Below is a small trained network, with its code and all its weights. Each question gives an input and a target symbol and asks what happens when units are switched off, that is, made to give their printed mean instead of their output.

import numpy as np


def w(rows, s, z=0):
    codes = np.array(rows[::2]) - 128.0
    scale = np.full(codes.shape[1], s)
    scale[-1] = z or s
    return codes * scale


def norm(h):
    return h / np.sqrt((h * h).mean(-1, keepdims=True) + 1e-5)


def f(y):
    return y / 2 * (1 + np.tanh(0.7978845608 * (y + 0.044715 * y**3)))


def softmax(a):
    e = np.exp(a - a.max(-1, keepdims=True))
    return e / e.sum(-1, keepdims=True)


def log_softmax(a):
    a = a - a.max(-1, keepdims=True)
    return a - np.log(np.exp(a).sum(-1, keepdims=True))


def net(x, mask):
    ids = ['ΛΠβζμτφ'.index(c) for c in x.split()]
    T = len(ids)
    res = E[ids] + P[:T]
    u = 0
    for l in range(2):
        r = norm(res)
        for j in range(3):
            rows = slice(2 * j, 2 * j + 2)
            q, k, v = (r @ M[l][rows].T for M in (Q, K, V))
            z = softmax(np.where(np.tri(T) > 0, q @ k.T / 2**0.5, -1e9)) @ v
            o = O[l][rows]
            res = res + np.where(mask[u + j], z, o[:, -1]) @ o[:, :-1]
        u += 3
        y = f(norm(res) @ A[l][:, :-1].T + A[l][:, -1])
        res = res + np.where(mask[u : u + 4], y, B[l][:, -1]) @ B[l][:, :-1]
        u += 4
    return log_softmax(norm(res)[-1] @ U[:, :-1].T + U[:, -1])


Q, K, V, O, A, B = {}, {}, {}, {}, {}, {}
E = w([
[18,63,127,113,119,208,90,152,107,154,76,78],'Λ',
[151,208,54,74,84,102,191,69,100,179,148,84],'Π',
[137,81,171,8,121,69,64,179,149,135,147,127],'β',
[30,232,203,140,104,60,137,103,125,134,97,117],'ζ',
[164,165,83,193,107,172,114,68,71,14,118,163],'μ',
[112,54,168,77,142,157,219,163,176,82,100,127],'τ',
[104,162,94,133,27,100,184,107,164,182,228,135],'φ',
],0.015)
P = w([
[85,114,125,55,50,138,105,19,182,110,56,245],'0',
[96,134,133,72,81,161,146,76,132,144,81,220],'1',
[113,134,131,77,66,160,155,100,111,140,84,194],'2',
[119,129,140,82,77,148,163,101,108,137,102,166],'3',
[120,133,138,91,89,140,165,117,95,129,109,158],'4',
[122,131,136,95,97,131,161,125,96,118,122,140],'5',
[122,131,131,108,107,118,153,139,98,108,125,125],'6',
[130,125,132,119,116,115,156,140,97,103,140,110],'7',
[133,129,128,133,125,111,150,157,99,102,143,96],'8',
[133,118,127,147,132,111,145,162,100,99,161,79],'9',
[142,128,135,159,145,106,140,178,101,87,159,64],'10',
[125,98,123,153,160,110,155,177,79,111,212,66],'11',
[149,117,140,184,156,102,146,196,77,92,186,42],'12',
],0.012)
Q[0] = w([
[141,87,127,70,112,174,253,151,130,90,128,79],'0.h0',
[91,132,162,137,177,112,139,137,149,143,119,133],'0.h0',
[174,60,118,127,184,183,41,137,145,104,84,202],'0.h1',
[116,154,132,125,99,123,130,105,135,146,129,126],'0.h1',
[73,100,159,122,57,116,142,161,111,90,141,118],'0.h2',
[145,122,149,117,83,119,137,139,58,83,127,125],'0.h2',
],0.013)
K[0] = w([
[174,135,78,171,218,91,156,124,82,77,212,1],'0.h0',
[167,77,124,104,134,155,157,143,149,144,90,69],'0.h0',
[120,212,113,136,30,110,142,22,133,134,102,205],'0.h1',
[96,96,139,106,173,108,126,165,141,181,137,105],'0.h1',
[165,148,120,192,139,120,99,181,117,105,170,42],'0.h2',
[142,127,145,163,194,106,148,183,94,128,188,38],'0.h2',
],0.0099)
V[0] = w([
[128,108,125,96,140,193,157,149,139,142,186,109],'0.h0',
[123,44,136,123,144,167,149,147,127,126,118,171],'0.h0',
[138,106,105,109,87,78,2,135,62,162,131,108],'0.h1',
[51,118,145,146,108,194,123,118,137,168,111,110],'0.h1',
[169,184,125,64,194,134,139,76,140,146,90,44],'0.h2',
[29,120,114,65,102,95,185,140,195,191,133,83],'0.h2',
],0.007)
O[0] = w([
[159,103,149,166,94,139,154,124,132,145,108,100,97],'0.h0',
[218,117,93,91,76,122,152,140,127,113,140,82,104],'0.h0',
[121,98,158,78,143,137,116,157,2,153,127,154,54],'0.h1',
[114,130,117,152,122,202,85,157,150,196,64,142,186],'0.h1',
[122,110,139,99,58,121,148,79,125,90,107,44,62],'0.h2',
[147,18,62,78,216,88,118,12,106,166,149,82,252],'0.h2',
],0.0083,0.0032)
A[0] = w([
[65,108,138,173,117,251,61,131,100,242,124,25,10],'0.n0',
[118,85,166,87,207,81,145,203,226,119,128,189,4],'0.n1',
[122,91,153,49,75,131,111,188,210,104,114,72,11],'0.n2',
[197,163,3,199,198,178,85,72,120,153,105,214,44],'0.n3',
],0.0059,0.0024)
B[0] = w([
[110,79,1,109,43,20,129,169,4,93,91,85,225],'0.n0',
[171,185,185,30,172,214,129,71,71,206,155,45,210],'0.n1',
[111,104,137,168,116,190,75,82,174,141,204,143,237],'0.n2',
[100,63,215,173,20,129,128,104,144,152,191,143,250],'0.n3',
],0.0072,0.0024)
Q[1] = w([
[170,135,75,82,184,90,75,174,16,134,71,173],'1.h0',
[79,105,159,255,47,135,81,83,12,101,123,132],'1.h0',
[167,166,248,66,184,125,254,152,251,122,177,95],'1.h1',
[92,108,109,99,158,204,176,207,112,15,74,93],'1.h1',
[57,127,53,81,160,63,182,224,192,166,22,132],'1.h2',
[102,42,105,142,94,179,171,228,114,44,82,118],'1.h2',
],0.0072)
K[1] = w([
[143,137,77,136,128,109,98,65,89,120,86,166],'1.h0',
[74,143,121,166,105,116,188,198,123,106,122,143],'1.h0',
[121,170,142,159,186,78,121,191,130,115,141,6],'1.h1',
[101,133,137,149,138,92,106,150,91,36,117,112],'1.h1',
[137,58,89,132,129,111,157,58,118,115,81,154],'1.h2',
[111,152,89,167,73,100,140,123,84,140,167,100],'1.h2',
],0.013)
V[1] = w([
[160,170,109,153,146,123,254,70,135,173,127,219],'1.h0',
[83,167,115,127,94,52,125,175,144,140,117,126],'1.h0',
[77,46,29,84,113,168,117,143,145,49,178,96],'1.h1',
[129,119,86,143,179,34,16,115,116,126,62,107],'1.h1',
[153,208,133,89,111,131,31,140,138,176,191,63],'1.h2',
[85,142,41,169,113,94,89,72,101,122,218,174],'1.h2',
],0.0071)
O[1] = w([
[201,153,211,178,212,156,125,143,161,112,192,93,137],'1.h0',
[64,2,74,80,196,184,115,111,156,158,125,102,73],'1.h0',
[104,141,119,162,118,188,54,191,102,73,91,169,203],'1.h1',
[166,195,186,192,111,151,220,122,106,170,161,153,2],'1.h1',
[167,135,221,82,141,198,91,184,149,170,131,127,120],'1.h2',
[202,94,76,102,167,178,123,159,114,118,67,144,162],'1.h2',
],0.0089,0.0044)
A[1] = w([
[114,94,204,117,39,154,181,67,200,96,117,197,114],'1.n0',
[126,154,218,1,135,99,46,128,50,243,245,141,173],'1.n1',
[48,165,72,211,56,61,51,77,148,60,209,126,3],'1.n2',
[116,138,248,35,110,191,56,156,107,171,184,55,122],'1.n3',
],0.0067,0.0026)
B[1] = w([
[98,134,122,149,142,105,108,205,120,134,132,112,175],'1.n0',
[125,216,208,92,116,134,34,246,90,22,190,164,254],'1.n1',
[168,154,158,89,170,103,191,110,121,226,110,107,205],'1.n2',
[136,185,179,43,129,97,74,143,70,154,169,137,217],'1.n3',
],0.012,0.009)
U = w([
[106,57,65,96,61,83,131,164,84,158,91,141,176],'Λ',
[254,124,98,47,177,135,126,65,112,81,107,139,5],'Π',
[133,134,175,76,109,83,70,161,88,103,189,153,164],'β',
[49,96,192,117,250,152,125,99,136,139,93,149,92],'ζ',
[184,175,101,198,92,115,147,162,109,89,79,218,66],'μ',
[153,144,154,135,85,59,194,135,157,206,144,114,201],'τ',
[154,63,99,174,118,128,73,125,242,69,211,151,186],'φ',
],0.0078,0.003)

Each question gives the input, a string of symbols that net reads in full, and the target symbol t.
The units are the heads (2 rows each of Q, K, V and O) and the neurons (one row each of A and B). Each row of codes is followed by its name. A weight is (code - 128) times the scale printed after its matrix; where a second scale follows, it is the last column's (O, A, B and U).
mask holds one flag per unit, layer by layer, with each layer's heads first. A switched-off unit (its flag False) gives its mean, the last column of its rows in O or B, instead of its output. The means were averaged over made-up inputs and are rounded, as every weight is.
A unit's drop is (log p(t) with every unit on - log p(t) with that unit switched off) / (log p(t) with every unit on - log p(t) with every unit switched off).
unit that matters most: the unit with the biggest drop
k most important neurons: the k neurons with the biggest drops, biggest first
top k neurons in layer l: the k neurons of layer l with the biggest drops, biggest first
drop of u: that unit's drop, to one decimal
input β φ τ μ Λ ζ β τ Λ, target Λ: unit that matters most -> 0.n0
input μ Π ζ, target ζ: 2 most important neurons -> 0.n1, 1.n1
input ζ μ Λ ζ ζ β β μ μ β τ τ, target Λ: 2 most important neurons -> 1.n1, 0.n3
input Λ ζ μ ζ τ β μ μ τ β μ, target τ: 2 most important neurons -> 1.n2, 1.n1
input Π τ μ β Π ζ τ τ ζ β τ, target τ: 4 most important neurons -> 1.n1, 0.n0, 0.n1, 0.n2
input τ τ ζ ζ τ β μ φ Π Λ τ, target ζ: 2 most important neurons -> 1.n1, 0.n1
input μ μ Λ Λ ζ τ Λ μ Π Π τ μ, target Π: 4 most important neurons -> 1.n2, 1.n0, 1.n1, 0.n2
input τ φ β β μ β τ β τ μ ζ τ μ, target ζ: 4 most important neurons -> 1.n1, 0.n1, 1.n2, 0.n0
input μ φ μ Π Λ Λ μ, target Π: 2 most important neurons -> 1.n1, 0.n2
input φ μ ζ, target ζ: 2 most important neurons -> 1.n1, 0.n0
input ζ Π τ β ζ μ Λ μ φ τ β Π μ, target φ: 2 most important neurons -> 1.n3, 1.n2
input Π ζ μ Λ φ τ, target μ: top 2 neurons in layer 1 -> 1.n3, 1.n2
input μ β τ Π, target τ: 2 most important neurons -> 1.n2, 1.n3
input Λ τ β β Λ φ μ ζ φ μ, target ζ: unit that matters most -> 1.h0
input ζ φ φ, target φ: 2 most important neurons -> 0.n1, 1.n3
input τ τ μ τ φ ζ ζ β μ, target τ: 3 most important neurons -> 1.n2, 1.n1, 0.n3
input μ ζ ζ Λ τ Π τ β τ μ τ, target φ: top 3 neurons in layer 1 -> 1.n2, 1.n1, 1.n3
input φ Λ ζ μ φ μ, target φ: top 2 neurons in layer 1 -> 1.n3, 1.n1
input μ φ μ β φ Π μ φ τ τ, target Π: top 2 neurons in layer 1 -> 1.n1, 1.n0
input τ Π β φ φ τ, target Π: unit that matters most -> 0.h2
input μ Π μ ζ ζ μ Π Λ Λ μ τ τ τ, target φ: top 2 neurons in layer 0 -> 0.n2, 0.n0
input μ Λ μ, target Λ: top 2 neurons in layer 0 -> 0.n3, 0.n0
input φ φ Λ β Λ Λ μ, target μ: top 2 neurons in layer 1 -> 1.n1, 1.n3
input ζ β Λ ζ ζ ζ β μ, target μ: drop of 1.n3 -> 0.2
input ζ ζ Λ μ τ μ μ μ τ μ ζ φ φ, target τ: drop of 1.n2 -> 0.4
input β μ Λ φ ζ μ φ ζ Π, target Λ: drop of 0.n1 -> 0.0
